Below are the code and all the weights of a small trained network. Each question names an input and a class and asks about switching units off, where a switched-off unit gives its printed mean instead of its output.

import numpy as np


def w(rows, s, z=0):
    codes = np.array(rows[::2]) - 128.0
    scale = np.full(codes.shape[1], s)
    scale[-1] = z or s
    return codes * scale


def f(y):
    return y / 2 * (1 + np.tanh(0.7978845608 * (y + 0.044715 * y**3)))


def log_softmax(a):
    a = a - a.max(-1, keepdims=True)
    return a - np.log(np.exp(a).sum(-1, keepdims=True))


def net(x, mask):
    res = np.array(x, float).reshape(1, 4) / 4 @ E
    y = f(res @ A[0][:, :-1].T + A[0][:, -1])
    res = res + np.where(mask, y, B[0][:, -1]) @ B[0][:, :-1]
    return log_softmax(res[-1] @ U[:, :-1].T + U[:, -1])


A, B = {}, {}
E = w([
[183,63,154,57,167],'x0',
[145,205,61,144,161],'x1',
[126,116,72,106,49],'x2',
[2,140,120,106,95],'x3',
],0.0095)
A[0] = w([
[177,61,162,161,109,219],'n1',
[129,216,57,86,102,177],'n2',
[196,102,181,158,97,201],'n3',
[103,114,163,110,151,105],'n4',
[196,69,181,156,169,166],'n5',
[78,164,57,89,116,205],'n6',
[183,104,110,179,155,216],'n7',
[165,98,142,127,157,56],'n8',
[117,82,78,216,71,137],'n9',
[135,95,120,102,65,77],'n10',
[175,194,89,130,56,150],'n11',
[81,204,126,192,203,217],'n12',
[123,154,103,158,168,164],'n13',
[166,63,29,83,85,180],'n14',
[89,180,100,151,133,109],'n15',
[108,165,130,254,119,252],'n16',
[145,109,136,118,154,11],'n17',
[84,110,135,172,152,55],'n18',
[175,84,226,114,104,214],'n19',
[60,144,138,142,141,157],'n20',
[57,151,127,134,174,124],'n21',
[189,107,76,178,151,215],'n22',
[228,137,51,121,169,228],'n23',
[142,115,118,106,115,18],'n24',
[108,145,186,133,102,104],'n25',
[61,85,195,142,140,78],'n26',
[126,84,140,106,77,155],'n27',
[115,13,152,241,111,222],'n28',
[186,84,187,133,122,39],'n29',
[101,127,96,135,110,4],'n30',
],0.012,0.0037)
B[0] = w([
[95,114,184,47,235,211],'n1',
[105,199,219,164,79,216],'n2',
[146,69,199,105,205,209],'n3',
[117,127,57,168,115,144],'n4',
[202,65,183,58,189,236],'n5',
[85,171,182,214,100,217],'n6',
[60,163,177,46,199,206],'n7',
[155,116,185,25,204,159],'n8',
[214,163,230,97,208,184],'n9',
[156,220,122,117,204,156],'n10',
[79,203,164,87,136,197],'n11',
[19,185,183,140,58,230],'n12',
[113,154,188,158,129,165],'n13',
[107,213,184,212,124,208],'n14',
[127,241,144,151,116,181],'n15',
[43,125,184,53,146,234],'n16',
[113,123,177,96,188,131],'n17',
[45,135,165,152,78,137],'n18',
[166,4,119,92,173,229],'n19',
[102,140,59,152,89,185],'n20',
[110,192,92,202,56,177],'n21',
[68,141,184,64,129,210],'n22',
[84,133,225,79,122,255],'n23',
[122,145,153,176,71,120],'n24',
[62,63,91,143,99,144],'n25',
[54,116,88,153,126,179],'n26',
[156,113,159,195,139,171],'n27',
[111,36,160,2,213,204],'n28',
[161,105,162,70,191,183],'n29',
[133,147,125,81,153,136],'n30',
],0.0065,0.009)
U = w([
[78,184,124,118,96,245],'0',
[188,62,176,81,219,244],'1',
[166,147,116,179,123,12],'2',
[123,180,109,102,152,4],'3',
[97,110,71,127,112,83],'4',
[94,3,132,110,132,18],'5',
],0.011,0.0037)

Each question gives the input, the list of numbers given to net, and the class t.
The units are the neurons (one row each of A and B). Each row of codes is followed by its name. A weight is (code - 128) times the scale printed after its matrix; where a second scale follows, it is the last column's (A, B and U).
mask holds one flag per neuron, in row order. A switched-off neuron (its flag False) gives its mean, the last column of its row in B, instead of its output. The means were averaged over made-up inputs and are rounded, as every weight is.
A unit's drop is (log p(t) with every unit on - log p(t) with that unit switched off) / (log p(t) with every unit on - log p(t) with every unit switched off).
The circuit of an input: a set's keep is (log p(t) with only the set's units on - log p(t) with every unit switched off) / (log p(t) with every unit on - log p(t) with every unit switched off). Starting from the 12 units with the biggest drops (on a tie, the unit counted first), units are removed one at a time, each time the one whose removal leaves the highest keep (on an exact tie, the one counted first), for as long as the keep stays at least 0.8.
units of the circuit, in order: the units of the circuit, biggest drop first
k most important neurons: the k neurons with the biggest drops, biggest first
drop of u: that unit's drop, to one decimal
input [0,1,1,1], class 0: units of the circuit, in order : (n5)
input [-4,6,-2,-8], class 0: units of the circuit, in order : (n12 n19)
input [6,-2,7,3], class 0: 4 most important neurons : (n14 n5 n3 n28)
input [6,-5,-1,5], class 5: units of the circuit, in order : (n26 n9)
input [-3,-7,-3,0], class 5: units of the circuit, in order : (n26 n25 n9)
input [-4,-8,0,1], class 5: 3 most important neurons : (n26 n5 n25)
input [-6,-7,-1,-1], class 5: 2 most important neurons : (n5 n25)
input [-7,-3,-8,-3], class 5: 2 most important neurons : (n28 n12)
input [-4,7,-4,-1], class 0: drop of n28 : 0.0
input [-5,-5,7,-1], class 1: drop of n26 : 0.1
input [-2,-4,0,3], class 5: drop of n1 : -0.1
input [2,-2,-6,8], class 4: drop of n19 : -0.1
